Below are the code and all the weights of a small trained network. Each question names an input and a target symbol and asks about switching units off, where a switched-off unit gives its printed mean instead of its output.

import numpy as np


def w(rows, s, z=0):
    codes = np.array(rows[::2]) - 128.0
    scale = np.full(codes.shape[1], s)
    scale[-1] = z or s
    return codes * scale


def f(y):
    return y / 2 * (1 + np.tanh(0.7978845608 * (y + 0.044715 * y**3)))


def softmax(a):
    e = np.exp(a - a.max(-1, keepdims=True))
    return e / e.sum(-1, keepdims=True)


def log_softmax(a):
    a = a - a.max(-1, keepdims=True)
    return a - np.log(np.exp(a).sum(-1, keepdims=True))


def net(x, mask):
    ids = ['ΓΠβεζμξψ'.index(c) for c in x.split()]
    T = len(ids)
    res = E[ids] + P[:T]
    r = res
    for j in range(3):
        rows = slice(3 * j, 3 * j + 3)
        q, k, v = (r @ M[0][rows].T for M in (Q, K, V))
        z = softmax(np.where(np.tri(T) > 0, q @ k.T / 3**0.5, -1e9)) @ v
        o = O[0][rows]
        res = res + np.where(mask[j], z, o[:, -1]) @ o[:, :-1]
    y = f(res @ A[0][:, :-1].T + A[0][:, -1])
    res = res + np.where(mask[3:19], y, B[0][:, -1]) @ B[0][:, :-1]
    return log_softmax(res[-1] @ U[:, :-1].T + U[:, -1])


Q, K, V, O, A, B = {}, {}, {}, {}, {}, {}
E = w([
[118,115,245,146,145,170,156],'Γ',
[69,30,167,239,192,182,67],'Π',
[117,135,181,141,148,98,132],'β',
[64,164,222,191,162,167,127],'ε',
[219,65,197,142,118,139,174],'ζ',
[113,93,75,135,46,130,229],'μ',
[153,254,66,172,125,90,142],'ξ',
[91,138,34,227,223,191,87],'ψ',
],0.0097)
P = w([
[103,106,134,104,87,41,68],'0',
[136,86,148,251,96,88,122],'1',
[146,99,140,254,102,102,137],'2',
[148,116,149,240,124,126,158],'3',
[157,125,143,222,130,147,174],'4',
[157,141,133,204,142,160,186],'5',
[168,147,127,183,152,177,196],'6',
[174,154,124,172,169,193,210],'7',
[182,167,116,148,177,210,223],'8',
[182,175,120,147,191,225,234],'9',
[189,190,113,129,201,240,243],'10',
],0.0088)
Q[0] = w([
[104,137,108,102,96,85,65],'H1',
[152,98,172,169,99,164,192],'H1',
[94,174,42,85,178,92,59],'H1',
[137,73,120,81,85,99,91],'H2',
[28,126,81,13,142,82,4],'H2',
[98,149,65,94,73,88,105],'H2',
[164,124,127,182,146,141,179],'H3',
[165,117,114,189,146,139,178],'H3',
[100,130,132,101,118,135,91],'H3',
],0.016)
K[0] = w([
[76,85,135,201,70,55,73],'H1',
[173,194,91,117,187,185,168],'H1',
[56,38,215,116,46,51,49],'H1',
[40,147,172,164,41,10,107],'H2',
[115,87,222,133,94,41,69],'H2',
[81,102,162,174,134,73,1],'H2',
[111,112,118,24,122,109,36],'H3',
[114,122,121,20,110,98,47],'H3',
[184,107,115,247,129,140,244],'H3',
],0.0095)
V[0] = w([
[96,44,152,131,135,176,158],'H1',
[123,92,206,65,94,155,180],'H1',
[152,149,99,148,100,92,144],'H1',
[184,30,175,145,226,116,56],'H2',
[84,201,155,137,254,207,89],'H2',
[226,179,225,89,136,85,138],'H2',
[206,77,220,16,71,129,219],'H3',
[189,35,14,110,73,56,158],'H3',
[176,6,175,175,199,224,112],'H3',
],0.0089)
O[0] = w([
[94,31,151,91,168,187,137,201],'H1',
[82,90,216,131,118,149,150,122],'H1',
[114,175,115,115,125,131,127,203],'H1',
[202,91,201,121,195,142,81,46],'H2',
[142,66,116,183,110,60,48,23],'H2',
[137,237,217,169,126,104,106,92],'H2',
[63,123,167,140,167,22,181,226],'H3',
[147,184,67,17,226,91,117,254],'H3',
[206,104,94,201,178,98,255,78],'H3',
],0.01,0.0029)
A[0] = w([
[72,98,54,138,43,92,157,141],'N1',
[105,201,138,119,98,125,156,192],'N2',
[166,166,98,89,117,247,36,2],'N3',
[41,100,208,91,129,144,157,168],'N4',
[151,101,146,180,8,199,90,13],'N5',
[117,214,146,145,77,83,136,177],'N6',
[141,141,148,133,79,79,32,83],'N7',
[103,153,126,2,180,102,73,178],'N8',
[114,170,58,153,140,123,122,198],'N9',
[170,123,66,101,144,195,168,171],'N10',
[96,156,130,126,128,152,144,138],'N11',
[179,143,109,146,214,116,186,43],'N12',
[195,166,132,153,125,116,146,134],'N13',
[182,126,212,146,155,98,86,146],'N14',
[81,133,95,177,183,174,97,154],'N15',
[124,153,128,74,78,145,55,18],'N16',
],0.0079,0.0046)
B[0] = w([
[184,94,231,185,176,164,119,215],'N1',
[138,162,200,62,130,130,98,228],'N2',
[179,156,190,135,126,76,248,214],'N3',
[51,84,184,103,184,136,133,255],'N4',
[29,208,90,152,51,28,147,215],'N5',
[154,184,194,65,150,99,86,196],'N6',
[72,72,78,62,96,218,175,156],'N7',
[98,178,40,255,171,208,162,244],'N8',
[170,103,115,63,113,83,122,212],'N9',
[110,168,90,80,124,93,63,234],'N10',
[137,138,161,90,104,135,114,172],'N11',
[90,57,75,99,59,99,148,238],'N12',
[143,84,83,164,138,135,79,170],'N13',
[132,118,123,168,197,81,58,205],'N14',
[185,131,154,77,64,108,166,168],'N15',
[115,63,97,135,154,153,210,171],'N16',
],0.0065,0.0078)
U = w([
[181,191,130,113,104,97,120,140],'Γ',
[52,138,120,190,83,110,93,65],'Π',
[104,97,144,86,151,41,139,38],'β',
[178,134,187,219,186,157,164,139],'ε',
[156,86,56,162,115,152,118,207],'ζ',
[155,74,174,26,105,185,1,254],'μ',
[92,153,85,124,178,170,55,103],'ξ',
[93,119,121,88,103,196,184,137],'ψ',
],0.0069,0.0037)

Each question gives the input, a string of symbols that net reads in full, and the target symbol t.
The units are the heads (3 rows each of Q, K, V and O) and the neurons (one row each of A and B). Each row of codes is followed by its name. A weight is (code - 128) times the scale printed after its matrix; where a second scale follows, it is the last column's (O, A, B and U).
mask holds one flag per unit, heads first, then neurons. A switched-off unit (its flag False) gives its mean, the last column of its rows in O or B, instead of its output. The means were averaged over made-up inputs and are rounded, as every weight is.
A unit's drop is (log p(t) with every unit on - log p(t) with that unit switched off) / (log p(t) with every unit on - log p(t) with every unit switched off).
The circuit of an input: a set's keep is (log p(t) with only the set's units on - log p(t) with every unit switched off) / (log p(t) with every unit on - log p(t) with every unit switched off). Starting from the 12 units with the biggest drops (on a tie, the unit counted first), units are removed one at a time, each time the one whose removal leaves the highest keep (on an exact tie, the one counted first), for as long as the keep stays at least 0.8.
units of the circuit, in order: the units of the circuit, biggest drop first
most important unit: the unit with the biggest drop
k most important neurons: the k neurons with the biggest drops, biggest first
heads that matter: for each layer, one digit per head in row order, 1 if its drop is at least 0.15 and else 0, layers parted by /
input μ μ ζ ζ ζ ξ ε Γ, target ξ: heads that matter	001
input ε μ ξ ε ξ β ζ Π ξ ζ, target Γ: heads that matter	100
input ε μ ξ ζ ζ ε, target Π: heads that matter	001
input ζ ξ ξ ξ ζ μ ε ζ ζ ε ψ, target β: units of the circuit, in order	H3, H2
input ξ ξ ζ β, target ψ: units of the circuit, in order	H3, N7, N16, N3
input ψ ζ ε μ, target Γ: units of the circuit, in order	H3, N3, N10, N5
input ε μ ζ ε ζ ξ ζ Π β ψ ξ, target Π: heads that matter	011
input Π ξ ξ ε, target Γ: most important unit	H1
input β ε μ ζ ζ ψ ζ, target μ: units of the circuit, in order	H2, H3
input ψ ζ Γ, target Γ: units of the circuit, in order	H3, N3, N5, H1
input ζ ε μ ξ μ, target Γ: 2 most important neurons	N4, N6
input ε ζ ξ ζ ε μ ξ μ Π, target Π: units of the circuit, in order	H3, N5
input ζ ε ζ μ ψ ζ μ ε, target β: units of the circuit, in order	H3, N8
input ζ ψ ζ ψ ξ, target ζ: most important unit	H2
input ξ ε μ ζ μ, target ψ: units of the circuit, in order	H3, N3, H2
input ζ ζ ζ ψ ζ β, target ζ: heads that matter	110
input μ β ψ Π, target ξ: 2 most important neurons	N8, N12
input μ ζ ζ ζ ε ξ, target ξ: units of the circuit, in order	H3, N8
input Γ μ μ ζ ξ ψ μ ψ ε ζ Γ, target ε: units of the circuit, in order	H3, H2
input ζ Π ε ζ ξ ξ μ ε ξ Γ, target β: units of the circuit, in order	H3
input μ Γ μ μ ξ, target ξ: 3 most important neurons	N8, N3, N5
input ζ ε ζ ξ ε β ψ μ, target β: 2 most important neurons	N8, N9
